Here is a tiny trained network, its code and every weight. The questions are about switching its units off for an input and a class, where a switched-off unit gives its printed mean instead of its output.

import numpy as np


def w(rows, s, z=0):
    codes = np.array(rows[::2]) - 128.0
    scale = np.full(codes.shape[1], s)
    scale[-1] = z or s
    return codes * scale


def norm(h):
    return h / np.sqrt((h * h).mean(-1, keepdims=True) + 1e-5)


def f(y):
    return y / 2 * (1 + np.tanh(0.7978845608 * (y + 0.044715 * y**3)))


def log_softmax(a):
    a = a - a.max(-1, keepdims=True)
    return a - np.log(np.exp(a).sum(-1, keepdims=True))


def net(x, mask):
    res = np.array(x, float).reshape(1, 5) / 4 @ E
    u = 0
    for l in range(3):
        y = f(norm(res) @ A[l][:, :-1].T + A[l][:, -1])
        res = res + np.where(mask[u : u + 6], y, B[l][:, -1]) @ B[l][:, :-1]
        u += 6
    return log_softmax(norm(res)[-1] @ U[:, :-1].T + U[:, -1])


A, B = {}, {}
E = w([
[122,132,144,145,124,142],'x0',
[191,37,193,178,254,102],'x1',
[138,115,66,105,136,76],'x2',
[66,80,241,72,90,28],'x3',
[114,154,148,114,168,128],'x4',
],0.0076)
A[0] = w([
[199,146,147,142,173,171,18],'0.n0',
[139,38,196,105,104,99,150],'0.n1',
[110,186,192,89,29,2,153],'0.n2',
[163,87,87,142,184,153,74],'0.n3',
[102,145,24,90,65,213,121],'0.n4',
[28,92,107,51,71,177,250],'0.n5',
],0.0081,0.0022)
B[0] = w([
[221,147,130,52,92,129,160],'0.n0',
[79,67,58,61,154,111,211],'0.n1',
[158,132,254,168,126,141,255],'0.n2',
[191,170,191,180,83,154,171],'0.n3',
[71,108,121,74,190,139,226],'0.n4',
[189,227,64,183,127,85,214],'0.n5',
],0.0073,0.0066)
A[1] = w([
[70,235,71,84,138,179,254],'1.n0',
[180,157,60,147,79,243,92],'1.n1',
[138,186,195,101,41,68,33],'1.n2',
[178,221,88,169,88,121,78],'1.n3',
[254,85,76,200,191,145,15],'1.n4',
[147,193,149,191,181,135,231],'1.n5',
],0.0073,0.0024)
B[1] = w([
[32,89,65,168,91,198,253],'1.n0',
[103,124,133,74,90,139,224],'1.n1',
[120,251,132,140,147,44,199],'1.n2',
[118,85,172,89,177,128,192],'1.n3',
[148,167,163,132,138,128,227],'1.n4',
[177,65,90,95,21,102,211],'1.n5',
],0.012,0.005)
A[2] = w([
[234,151,123,115,121,190,98],'2.n0',
[101,130,74,142,145,136,221],'2.n1',
[101,251,123,196,101,77,3],'2.n2',
[170,185,158,151,130,92,123],'2.n3',
[132,131,189,133,172,74,151],'2.n4',
[142,172,125,86,54,125,92],'2.n5',
],0.013,0.0024)
B[2] = w([
[254,99,161,198,148,122,228],'2.n0',
[174,160,86,135,72,187,172],'2.n1',
[185,238,213,228,202,43,242],'2.n2',
[185,204,59,158,85,220,215],'2.n3',
[30,62,75,74,129,135,254],'2.n4',
[73,178,108,133,184,77,193],'2.n5',
],0.0085,0.0067)
U = w([
[86,122,65,120,43,212,196],'0',
[250,78,153,142,110,158,11],'1',
[107,204,162,156,118,63,117],'2',
[70,28,159,82,142,87,166],'3',
],0.016,0.0012)

Each question gives the input, the list of numbers given to net, and the class t.
The units are the neurons (one row each of A and B). Each row of codes is followed by its name. A weight is (code - 128) times the scale printed after its matrix; where a second scale follows, it is the last column's (A, B and U).
mask holds one flag per neuron, layer by layer. A switched-off neuron (its flag False) gives its mean, the last column of its row in B, instead of its output. The means were averaged over made-up inputs and are rounded, as every weight is.
A unit's drop is (log p(t) with every unit on - log p(t) with that unit switched off) / (log p(t) with every unit on - log p(t) with every unit switched off).
The circuit of an input: a set's keep is (log p(t) with only the set's units on - log p(t) with every unit switched off) / (log p(t) with every unit on - log p(t) with every unit switched off). Starting from the 12 units with the biggest drops (on a tie, the unit counted first), units are removed one at a time, each time the one whose removal leaves the highest keep (on an exact tie, the one counted first), for as long as the keep stays at least 0.8.
circuit, biggest first: the units of the circuit, biggest drop first
most important unit: the unit with the biggest drop
k most important neurons: the k neurons with the biggest drops, biggest first
k most important neurons of layer l: the k neurons of layer l with the biggest drops, biggest first
drop of u: that unit's drop, to one decimal
input [-1,-3,-7,1,-5], class 2: most important unit	1.n2
input [-2,4,5,1,-8], class 3: 2 most important neurons of layer 1	(1.n0 1.n5)
input [-8,7,-3,1,5], class 3: 2 most important neurons	(0.n5 2.n4)
input [1,0,-5,-1,1], class 0: 3 most important neurons of layer 0	(0.n2 0.n3 0.n5)
input [-6,2,-4,0,8], class 1: 2 most important neurons of layer 0	(0.n4 0.n1)
input [8,-2,3,0,2], class 0: 2 most important neurons	(0.n4 1.n0)
input [5,1,7,0,8], class 1: 2 most important neurons of layer 2	(2.n4 2.n2)
input [6,5,2,1,4], class 3: 2 most important neurons of layer 0	(0.n5 0.n1)
input [-8,0,-7,0,1], class 0: 2 most important neurons	(0.n2 0.n3)
input [4,-7,0,1,-4], class 2: 2 most important neurons of layer 0	(0.n2 0.n1)
input [-3,2,-8,0,5], class 1: drop of 1.n0	0.1
input [-4,2,2,0,1], class 1: drop of 2.n0	0.3
input [4,5,8,1,6], class 3: drop of 2.n4	0.1
input [-2,1,-7,4,-7], class 3: circuit, biggest first	(0.n1)
